A =
128,110,130,124,153
139,120,129,132,105
Indices start at 0.
The entry just right of 132 is 105
Read off the entry at row 1, column 2.
129
Read off the entry at row 0, column 1.
110
